A =
[[137 141 136 109 122 125 144]
 [145 150 140 121 118 147 119]
 [146 145 125 126 149 121 146]
 [134 146 132 126 124 122 135]
 [143 132 146 129 133 125 136]
 [121 123 132 126 114 131 122]
 [128 117 150 111 114 138 127]]
Indices start at 0.
Read off the entry in row 0 and column 2.
136
The bottom-left entry -> 128
Read off the entry just right of the smallest entry.
122
Read off the entry just right of 129.
133
Read off the entry in row 2 and column 0.
146
Read off the entry in the top-right corner.
144
Read off the entry in row 1 and column 2.
140
The entry at row 0, column 1: 141
Read off the entry directly below 109.
121
Read off the entry just left of 140.
150
Read off the entry in row 0 and column 0.
137
Read off the entry just right of 143.
132
The entry just left of the centre entry -> 132
Read off the entry just right of 133.
125

Read these off the matrix that follows. Counting starts at 0.
1) Give the entry in row 0 and column 1.
2) Give the entry in the bottom-left corner.
3) Give the entry in the bottom-right corner.
4) Give the entry at row 2, column 0.
5) Give the entry just left of 143.
6) Give the entry at row 0, column 0.
7) Give the entry in row 1 and column 0.
8) Give the entry in the top-right corner.
[[125 132 141 127 113 119 115 124 121 123 132 127 119 126 130 126]
 [125 134 142 128 115 120 114 122 120 122 131 128 118 126 131 126]
 [134 129 124 128 126 134 125 139 127 129 149 133 121 118 126 120]
 [127 130 136 126 110 118 116 130 123 129 133 125 122 125 126 126]
 [126 127 143 139 131 123 115 116 122 118 119 130 116 129 137 124]]
1) 132
2) 126
3) 124
4) 134
5) 127
6) 125
7) 125
8) 126

a =
127	123	135	128	125	152	129	122	133	133	125	108	114	130	127	125
127	135	138	139	130	139	118	110	118	130	126	127	145	130	139	126
122	118	134	127	119	143	125	106	134	124	132	114	123	119	132	132
145	120	132	129	124	150	130	139	124	133	119	115	131	133	123	130
135	140	143	113	140	123	115	129	123	115	134	121	126	126	138	133
139	134	133	127	141	109	133	134	130	143	134	132	129	139	141	124
149	132	120	141	138	135	125	123	139	130	128	117	134	116	128	133
120	123	121	127	124	140	138	128	145	135	125	111	112	122	127	129
117	141	129	114	154	128	126	126	127	125	135	125	121	124	128	124
124	133	116	136	117	123	125	122	145	132	142	139	132	125	120	142
138	136	115	136	134	121	129	148	127	120	111	126	128	121	126	124
145	122	131	132	121	133	133	147	128	136	119	120	116	140	123	123
117	125	131	123	138	108	131	117	118	119	125	133	127	122	140	116
116	129	109	132	129	126	126	127	126	114	125	140	131	116	110	128
Which number is the smallest entry in the first row?
Answer: 108
Which number is the fourth entry, reading row by row?
Answer: 128
The entry in the bottom-left corner is 116
The bottom entry of the column that holds the smallest entry: 127
Which number is the entry in the bottom-right corner?
Answer: 128
Which number is the entry directly below the smallest entry?
Answer: 139
Which number is the entry just right of the smallest entry?
Answer: 134
Which number is the 2nd entry on the diagonal from the top-right corner?
Answer: 139
The fourth entry from the end, reading row by row: 131
Which number is the smallest entry in the last column?
Answer: 116
Which number is the largest entry in the first row?
Answer: 152
The top-left entry: 127
The first entry on the diagonal from the top-right corner: 125
The entry directly below the largest entry -> 117
The maximum -> 154
The largest entry in the last row: 140
The last entry in the row that holds the largest entry is 124
Which number is the first entry of the largest entry's row?
Answer: 117
The third entry on the main diagonal: 134
Which number is the last entry in the row that holds the smallest entry?
Answer: 132
Which number is the top entry of the column that holds the smallest entry?
Answer: 122
Which number is the third entry from the end, reading row by row?
Answer: 116
The entry directly above the smallest entry -> 110
Which number is the entry directly above 148?
Answer: 122
